Here is a tiny trained network, its code and every weight. The questions are about switching its units off for an input and a class, where a switched-off unit gives its printed mean instead of its output.

import numpy as np


def w(rows, s, z=0):
    codes = np.array(rows[::2]) - 128.0
    scale = np.full(codes.shape[1], s)
    scale[-1] = z or s
    return codes * scale


def norm(h):
    return h / np.sqrt((h * h).mean(-1, keepdims=True) + 1e-5)


def f(y):
    return np.maximum(y, 0)


def log_softmax(a):
    a = a - a.max(-1, keepdims=True)
    return a - np.log(np.exp(a).sum(-1, keepdims=True))


def net(x, mask):
    res = np.array(x, float).reshape(1, 7) / 4 @ E
    u = 0
    for l in range(3):
        y = f(norm(res) @ A[l][:, :-1].T + A[l][:, -1])
        res = res + np.where(mask[u : u + 12], y, B[l][:, -1]) @ B[l][:, :-1]
        u += 12
    return log_softmax(norm(res)[-1] @ U[:, :-1].T + U[:, -1])


A, B = {}, {}
E = w([
[154,204,144],'x0',
[163,197,105],'x1',
[130,104,135],'x2',
[158,147,135],'x3',
[254,119,124],'x4',
[49,132,38],'x5',
[134,114,228],'x6',
],0.0034)
A[0] = w([
[67,220,246,210],'0.n1',
[174,60,156,127],'0.n2',
[204,61,189,150],'0.n3',
[181,41,133,104],'0.n4',
[116,209,205,178],'0.n5',
[133,122,136,71],'0.n6',
[102,237,116,252],'0.n7',
[164,61,108,186],'0.n8',
[140,38,87,175],'0.n9',
[99,216,197,148],'0.n10',
[2,104,110,134],'0.n11',
[102,104,175,87],'0.n12',
],0.0062,0.0022)
B[0] = w([
[211,64,89,255],'0.n1',
[137,115,205,199],'0.n2',
[141,112,189,247],'0.n3',
[125,170,224,195],'0.n4',
[200,46,149,220],'0.n5',
[142,98,114,128],'0.n6',
[139,3,114,245],'0.n7',
[131,139,196,202],'0.n8',
[116,120,197,203],'0.n9',
[194,49,121,203],'0.n10',
[68,88,94,247],'0.n11',
[131,154,104,164],'0.n12',
],0.0054,0.0033)
A[1] = w([
[148,56,147,170],'1.n1',
[193,156,137,98],'1.n2',
[128,47,153,160],'1.n3',
[37,70,117,65],'1.n4',
[214,167,37,239],'1.n5',
[110,121,199,164],'1.n6',
[121,174,128,88],'1.n7',
[187,72,117,144],'1.n8',
[225,212,131,249],'1.n9',
[134,121,170,98],'1.n10',
[160,90,92,184],'1.n11',
[254,25,107,207],'1.n12',
],0.0063,0.0016)
B[1] = w([
[204,129,96,197],'1.n1',
[92,141,148,155],'1.n2',
[176,87,31,197],'1.n3',
[104,80,78,169],'1.n4',
[16,237,173,166],'1.n5',
[160,47,108,166],'1.n6',
[119,121,110,128],'1.n7',
[156,174,100,187],'1.n8',
[2,156,180,175],'1.n9',
[137,84,176,150],'1.n10',
[115,170,101,169],'1.n11',
[182,239,122,254],'1.n12',
],0.0042,0.0072)
A[2] = w([
[141,192,128,76],'2.n1',
[161,146,155,8],'2.n2',
[177,91,150,48],'2.n3',
[242,25,158,79],'2.n4',
[153,111,107,83],'2.n5',
[157,157,149,57],'2.n6',
[3,82,149,111],'2.n7',
[87,246,102,173],'2.n8',
[118,135,116,109],'2.n9',
[18,164,91,149],'2.n10',
[115,77,126,116],'2.n11',
[135,202,181,75],'2.n12',
],0.0065,0.0018)
B[2] = w([
[144,127,108,151],'2.n1',
[109,118,136,146],'2.n2',
[144,147,165,170],'2.n3',
[163,144,153,253],'2.n4',
[152,137,125,143],'2.n5',
[82,90,111,151],'2.n6',
[85,134,154,172],'2.n7',
[127,214,159,171],'2.n8',
[127,126,149,132],'2.n9',
[69,137,255,169],'2.n10',
[120,115,87,157],'2.n11',
[99,111,77,167],'2.n12',
],0.0049,0.0051)
U = w([
[145,119,122,56],'0',
[66,76,114,101],'1',
[167,188,106,145],'2',
[85,250,136,136],'3',
[192,124,237,196],'4',
[114,106,85,83],'5',
[15,113,98,157],'6',
[91,124,172,2],'7',
],0.016,0.0076)

Each question gives the input, the list of numbers given to net, and the class t.
The units are the neurons (one row each of A and B). Each row of codes is followed by its name. A weight is (code - 128) times the scale printed after its matrix; where a second scale follows, it is the last column's (A, B and U).
mask holds one flag per neuron, layer by layer. A switched-off neuron (its flag False) gives its mean, the last column of its row in B, instead of its output. The means were averaged over made-up inputs and are rounded, as every weight is.
A unit's drop is (log p(t) with every unit on - log p(t) with that unit switched off) / (log p(t) with every unit on - log p(t) with every unit switched off).
The circuit of an input: a set's keep is (log p(t) with only the set's units on - log p(t) with every unit switched off) / (log p(t) with every unit on - log p(t) with every unit switched off). Starting from the 12 units with the biggest drops (on a tie, the unit counted first), units are removed one at a time, each time the one whose removal leaves the highest keep (on an exact tie, the one counted first), for as long as the keep stays at least 0.8.
circuit, biggest first: the units of the circuit, biggest drop first
top k neurons: the k neurons with the biggest drops, biggest first
top k neurons in layer l: the k neurons of layer l with the biggest drops, biggest first
drop when u is switched off: that unit's drop, to one decimal
input [7,8,-6,5,2,-4,-7], class 3: circuit, biggest first : [1.n5 1.n9]
input [1,7,3,-2,2,8,2], class 6: circuit, biggest first : [0.n1 0.n5 1.n12]
input [5,-1,5,-6,-6,7,7], class 5: top 2 neurons in layer 0 : [0.n1 0.n10]
input [7,-3,4,7,8,6,-8], class 3: top neuron : [1.n5]
input [8,-7,-4,-6,5,6,-5], class 3: circuit, biggest first : [1.n5 0.n5]
input [4,7,-6,7,-8,7,-8], class 6: circuit, biggest first : [0.n7 1.n12]
input [-5,-1,8,0,-1,5,6], class 6: circuit, biggest first : [0.n11 0.n5]
input [-5,3,6,1,0,1,-3], class 6: top 3 neurons : [0.n1 0.n5 1.n12]
input [4,-3,-5,-3,5,8,-1], class 3: circuit, biggest first : [1.n5 0.n5]
input [8,-1,0,7,4,-8,-8], class 3: top 2 neurons : [1.n5 1.n9]
input [7,1,-6,2,8,-4,-8], class 3: top 2 neurons : [1.n5 1.n9]
input [2,7,-4,1,-4,5,-3], class 6: top 2 neurons : [0.n7 1.n12]
input [5,-3,-7,-5,5,8,4], class 1: drop when 0.n1 is switched off : 0.2
input [2,-5,3,-7,-5,-5,-5], class 6: top neuron in layer 0 : [0.n11]
input [7,3,-1,-7,-8,4,3], class 5: drop when 0.n1 is switched off : 0.2
input [6,5,3,-6,6,8,-8], class 3: drop when 1.n5 is switched off : 0.2
